Below is a small trained network, with its code and all its weights. Each question gives an input and a class and asks what happens when units are switched off, that is, made to give their printed mean instead of their output.

import numpy as np


def w(rows, s, z=0):
    codes = np.array(rows[::2]) - 128.0
    scale = np.full(codes.shape[1], s)
    scale[-1] = z or s
    return codes * scale


def norm(h):
    return h / np.sqrt((h * h).mean(-1, keepdims=True) + 1e-5)


def f(y):
    return np.maximum(y, 0)


def log_softmax(a):
    a = a - a.max(-1, keepdims=True)
    return a - np.log(np.exp(a).sum(-1, keepdims=True))


def net(x, mask):
    res = np.array(x, float).reshape(1, 3) / 4 @ E
    u = 0
    for l in range(4):
        y = f(norm(res) @ A[l][:, :-1].T + A[l][:, -1])
        res = res + np.where(mask[u : u + 10], y, B[l][:, -1]) @ B[l][:, :-1]
        u += 10
    return log_softmax(norm(res)[-1] @ U[:, :-1].T + U[:, -1])


A, B = {}, {}
E = w([
[2,203,160,37],'x0',
[91,58,223,119],'x1',
[192,200,171,84],'x2',
],0.0079)
A[0] = w([
[40,172,106,155,133],'0.n0',
[55,67,63,208,2],'0.n1',
[114,189,202,110,134],'0.n2',
[121,188,120,29,55],'0.n3',
[72,190,42,173,144],'0.n4',
[166,90,102,59,133],'0.n5',
[207,73,92,26,139],'0.n6',
[107,227,2,230,105],'0.n7',
[232,106,118,119,76],'0.n8',
[115,144,156,115,108],'0.n9',
],0.0095,0.0045)
B[0] = w([
[77,118,109,193,218],'0.n0',
[3,33,116,152,196],'0.n1',
[164,110,121,210,213],'0.n2',
[107,113,109,205,201],'0.n3',
[180,69,127,92,228],'0.n4',
[83,139,178,185,147],'0.n5',
[36,182,130,200,177],'0.n6',
[167,49,133,9,253],'0.n7',
[37,144,128,226,203],'0.n8',
[163,164,39,219,156],'0.n9',
],0.0053)
A[1] = w([
[83,57,114,199,123],'1.n0',
[1,158,76,72,89],'1.n1',
[104,84,91,119,240],'1.n2',
[191,60,131,154,125],'1.n3',
[120,195,164,19,99],'1.n4',
[61,69,217,140,120],'1.n5',
[104,53,147,143,170],'1.n6',
[127,161,123,180,163],'1.n7',
[211,106,16,10,5],'1.n8',
[125,220,172,94,125],'1.n9',
],0.0089,0.0028)
B[1] = w([
[111,180,103,43,255],'1.n0',
[118,107,97,209,227],'1.n1',
[162,229,190,204,220],'1.n2',
[7,157,88,206,200],'1.n3',
[131,113,100,202,162],'1.n4',
[253,64,91,110,237],'1.n5',
[109,160,240,80,227],'1.n6',
[119,172,191,112,177],'1.n7',
[167,190,149,81,184],'1.n8',
[175,119,142,207,170],'1.n9',
],0.0072,0.0062)
A[2] = w([
[153,90,37,61,196],'2.n0',
[73,156,163,254,108],'2.n1',
[116,214,120,94,251],'2.n2',
[178,140,28,100,168],'2.n3',
[76,21,48,101,191],'2.n4',
[79,191,181,60,149],'2.n5',
[227,94,127,100,140],'2.n6',
[109,153,14,62,243],'2.n7',
[108,146,82,18,106],'2.n8',
[139,170,12,45,20],'2.n9',
],0.0088,0.0013)
B[2] = w([
[213,156,144,134,148],'2.n0',
[122,107,87,116,255],'2.n1',
[186,117,115,111,164],'2.n2',
[166,44,143,156,157],'2.n3',
[128,255,216,158,177],'2.n4',
[147,120,61,88,145],'2.n5',
[62,125,149,128,149],'2.n6',
[219,58,125,182,164],'2.n7',
[132,164,98,159,145],'2.n8',
[215,96,102,109,156],'2.n9',
],0.011,0.0089)
A[3] = w([
[82,130,120,63,53],'3.n0',
[168,166,173,121,116],'3.n1',
[155,72,94,169,180],'3.n2',
[176,162,149,130,74],'3.n3',
[139,101,170,144,5],'3.n4',
[144,187,160,65,49],'3.n5',
[76,129,153,8,23],'3.n6',
[134,89,187,95,176],'3.n7',
[135,150,107,36,135],'3.n8',
[194,169,132,130,155],'3.n9',
],0.014,0.0033)
B[3] = w([
[138,115,118,124,134],'3.n0',
[54,123,123,136,182],'3.n1',
[105,115,90,97,254],'3.n2',
[94,141,153,125,175],'3.n3',
[132,133,107,136,157],'3.n4',
[151,143,76,59,141],'3.n5',
[145,92,85,138,145],'3.n6',
[247,139,110,105,185],'3.n7',
[75,147,124,71,144],'3.n8',
[90,117,222,113,217],'3.n9',
],0.012,0.0069)
U = w([
[200,80,113,91,227],'0',
[83,104,45,178,160],'1',
[85,143,197,172,77],'2',
[116,136,93,4,2],'3',
],0.02,0.004)

Each question gives the input, the list of numbers given to net, and the class t.
The units are the neurons (one row each of A and B). Each row of codes is followed by its name. A weight is (code - 128) times the scale printed after its matrix; where a second scale follows, it is the last column's (A, B and U).
mask holds one flag per neuron, layer by layer. A switched-off neuron (its flag False) gives its mean, the last column of its row in B, instead of its output. The means were averaged over made-up inputs and are rounded, as every weight is.
A unit's drop is (log p(t) with every unit on - log p(t) with that unit switched off) / (log p(t) with every unit on - log p(t) with every unit switched off).
The circuit of an input: a set's keep is (log p(t) with only the set's units on - log p(t) with every unit switched off) / (log p(t) with every unit on - log p(t) with every unit switched off). Starting from the 12 units with the biggest drops (on a tie, the unit counted first), units are removed one at a time, each time the one whose removal leaves the highest keep (on an exact tie, the one counted first), for as long as the keep stays at least 0.8.
circuit, biggest first: the units of the circuit, biggest drop first
top k neurons: the k neurons with the biggest drops, biggest first
drop when u is switched off: that unit's drop, to one decimal
input [3,0,-6], class 2: circuit, biggest first => 2.n4
input [-4,-8,-7], class 0: circuit, biggest first => 1.n8; 0.n7
input [6,6,3], class 0: circuit, biggest first => 1.n5; 3.n7
input [4,-5,-5], class 0: circuit, biggest first => 0.n7; 2.n7
input [-3,-4,-7], class 2: top 2 neurons => 0.n1; 2.n4
input [8,5,-6], class 1: top 3 neurons => 1.n1; 3.n9; 2.n5
input [2,5,0], class 0: top 3 neurons => 1.n5; 3.n7; 2.n4
input [1,-2,3], class 3: top 4 neurons => 0.n3; 1.n2; 1.n5; 1.n1
input [1,-1,2], class 3: top 2 neurons => 1.n1; 1.n7
input [0,3,-6], class 2: top 3 neurons => 0.n1; 2.n4; 1.n5
input [1,1,-5], class 2: top 4 neurons => 0.n1; 2.n4; 1.n5; 1.n1
input [0,-3,2], class 3: top 2 neurons => 1.n8; 1.n5
input [0,6,-3], class 0: top 2 neurons => 1.n5; 3.n7
input [4,6,6], class 0: top neuron => 2.n4
input [-7,-5,2], class 1: drop when 3.n7 is switched off => 0.1
input [-5,-3,0], class 1: drop when 0.n8 is switched off => 0.2
input [-1,-1,-5], class 2: drop when 0.n1 is switched off => 1.6
